-23	-10	-8	-1	-4	-8
-11	-17	10	-2	5	0
4	7	-26	-5	2	3
7	4	1	1	0	2
16	-4	1	-6	13	13
13	16	-3	3	-4	0
26	5	4	-3	10	14
5	7	-6	0	-2	0
-3	-38	-2	-17	29	20
->
-8	0	3	2	13	0	14	0	20
-4	5	2	0	13	-4	10	-2	29
-1	-2	-5	1	-6	3	-3	0	-17
-8	10	-26	1	1	-3	4	-6	-2
-10	-17	7	4	-4	16	5	7	-38
-23	-11	4	7	16	13	26	5	-3

17	5	7	10	-2
-5	-1	11	-4	15
-17	1	-5	34	-1
-12	-10	6	-17	-3
-1	-18	6	-11	-7
3	24	0	-2	-6
-22	-8	-1	-24	5
-5	-41	-5	-35	12
->
-2	15	-1	-3	-7	-6	5	12
10	-4	34	-17	-11	-2	-24	-35
7	11	-5	6	6	0	-1	-5
5	-1	1	-10	-18	24	-8	-41
17	-5	-17	-12	-1	3	-22	-5

-5	-12	-13	0	-20	9	6	9	-8	24
2	-13	-11	-6	0	8	-6	0	11	-16
19	-12	0	-17	9	2	-30	-1	4	5
-9	18	-11	0	0	2	2	10	4	25
-12	-12	-5	0	0	2	-6	9	-4	-12
-5	4	2	0	17	6	-6	-4	4	6
-19	-12	-6	0	-5	1	-6	11	-6	-9
-8	2	-8	0	12	-5	13	5	24	13
->
24	-16	5	25	-12	6	-9	13
-8	11	4	4	-4	4	-6	24
9	0	-1	10	9	-4	11	5
6	-6	-30	2	-6	-6	-6	13
9	8	2	2	2	6	1	-5
-20	0	9	0	0	17	-5	12
0	-6	-17	0	0	0	0	0
-13	-11	0	-11	-5	2	-6	-8
-12	-13	-12	18	-12	4	-12	2
-5	2	19	-9	-12	-5	-19	-8

3	2	5	0	-2
4	-12	-12	3	3
-6	-31	-10	-15	2
->
-2	3	2
0	3	-15
5	-12	-10
2	-12	-31
3	4	-6

8	11	-23	-7	-9	-21	1	4	-13	25	16	3
7	-8	-22	-4	-18	-30	-26	5	-17	2	11	-1
-16	2	7	-2	16	5	1	-11	-3	-17	-17	-10
14	-22	2	2	-29	1	-13	9	11	3	11	10
-18	6	0	-3	16	-2	0	-15	-8	-10	-15	-12
-25	-2	10	-17	5	9	-4	-3	6	6	1	0
0	0	0	0	0	0	0	0	0	0	0	0
->
3	-1	-10	10	-12	0	0
16	11	-17	11	-15	1	0
25	2	-17	3	-10	6	0
-13	-17	-3	11	-8	6	0
4	5	-11	9	-15	-3	0
1	-26	1	-13	0	-4	0
-21	-30	5	1	-2	9	0
-9	-18	16	-29	16	5	0
-7	-4	-2	2	-3	-17	0
-23	-22	7	2	0	10	0
11	-8	2	-22	6	-2	0
8	7	-16	14	-18	-25	0

5	29	-11	-30	-18	4	11	-17	-9	-11
0	-10	0	-10	-10	7	-10	-3	0	-4
-3	22	0	32	34	-18	31	13	-2	12
0	-8	0	-11	-11	6	-12	-4	2	-3
2	15	-5	-9	-4	-2	8	-6	-4	-3
->
-11	-4	12	-3	-3
-9	0	-2	2	-4
-17	-3	13	-4	-6
11	-10	31	-12	8
4	7	-18	6	-2
-18	-10	34	-11	-4
-30	-10	32	-11	-9
-11	0	0	0	-5
29	-10	22	-8	15
5	0	-3	0	2

-1	-12	-18	29	24	27	-10	-15
27	-22	-22	-13	-11	1	14	16
-11	-21	-21	-12	10	-30	-4	7
->
-15	16	7
-10	14	-4
27	1	-30
24	-11	10
29	-13	-12
-18	-22	-21
-12	-22	-21
-1	27	-11

16	14	-3	-1	-7	-4	14	-2	4	4	-6	-12
-5	6	6	12	19	-26	-2	17	9	0	24	-20
-3	14	1	-1	-22	17	-14	-19	9	6	-21	-13
-4	10	1	-3	-13	-9	-17	-13	8	4	-19	18
-2	10	5	-3	-16	10	-16	-13	2	2	-10	-16
-7	-17	7	7	-9	-5	1	-12	-7	-8	-8	0
-17	-4	5	-2	-1	2	-30	-1	-4	-3	4	16
1	1	-3	0	16	-14	-2	11	-2	0	14	10
->
-12	-20	-13	18	-16	0	16	10
-6	24	-21	-19	-10	-8	4	14
4	0	6	4	2	-8	-3	0
4	9	9	8	2	-7	-4	-2
-2	17	-19	-13	-13	-12	-1	11
14	-2	-14	-17	-16	1	-30	-2
-4	-26	17	-9	10	-5	2	-14
-7	19	-22	-13	-16	-9	-1	16
-1	12	-1	-3	-3	7	-2	0
-3	6	1	1	5	7	5	-3
14	6	14	10	10	-17	-4	1
16	-5	-3	-4	-2	-7	-17	1
---
25	-28	-15	20
-1	-3	-14	-4
7	-11	-7	41
-30	38	-20	-11
19	12	28	-3
->
19	12	28	-3
25	-28	-15	20
-1	-3	-14	-4
7	-11	-7	41
-30	38	-20	-11

-24	5	12	4	-10	-21	-11	-3	-3	-20	19	-8	17	-16	-5	-10
-12	-4	-13	-28	30	-13	-21	7	15	25	-2	8	-23	-25	-11	13
15	-11	8	7	1	11	-17	-11	13	11	-10	-5	6	-28	11	8
-22	28	-1	-13	-1	22	29	-17	5	-17	-18	-10	-20	-18	-14	12
13	-25	10	-6	20	21	-7	2	-1	-26	-19	-4	-21	10	-8	-9
-26	-22	1	-26	5	13	3	-10	-13	-17	0	27	-30	24	-3	29
->
-26	-22	1	-26	5	13	3	-10	-13	-17	0	27	-30	24	-3	29
-24	5	12	4	-10	-21	-11	-3	-3	-20	19	-8	17	-16	-5	-10
-12	-4	-13	-28	30	-13	-21	7	15	25	-2	8	-23	-25	-11	13
15	-11	8	7	1	11	-17	-11	13	11	-10	-5	6	-28	11	8
-22	28	-1	-13	-1	22	29	-17	5	-17	-18	-10	-20	-18	-14	12
13	-25	10	-6	20	21	-7	2	-1	-26	-19	-4	-21	10	-8	-9

29	25	-5	-12	-10	20
8	30	4	12	9	17
-18	9	-22	-25	20	0
-7	-29	-26	-26	29	9
-34	10	3	-32	4	21
12	5	2	1	23	7
8	10	-10	-6	23	18
11	14	-15	-4	4	2
14	13	0	0	23	15
7	8	9	-10	17	8
8	-4	10	-18	19	15
10	7	3	-5	15	35
->
10	7	3	-5	15	35
29	25	-5	-12	-10	20
8	30	4	12	9	17
-18	9	-22	-25	20	0
-7	-29	-26	-26	29	9
-34	10	3	-32	4	21
12	5	2	1	23	7
8	10	-10	-6	23	18
11	14	-15	-4	4	2
14	13	0	0	23	15
7	8	9	-10	17	8
8	-4	10	-18	19	15

-31	1	-7
-20	-16	-28
-4	-7	-10
->
-4	-7	-10
-31	1	-7
-20	-16	-28

6	-8	13	-7	2	-23	-7	0	5	-10	-5	-18	11	4
31	-3	8	-1	10	-2	3	-26	-3	-15	-9	10	7	-18
->
31	-3	8	-1	10	-2	3	-26	-3	-15	-9	10	7	-18
6	-8	13	-7	2	-23	-7	0	5	-10	-5	-18	11	4

15	-41	40	-5	-13
14	-32	38	-1	-19
-23	12	3	-36	36
12	14	-29	35	-23
->
12	14	-29	35	-23
15	-41	40	-5	-13
14	-32	38	-1	-19
-23	12	3	-36	36
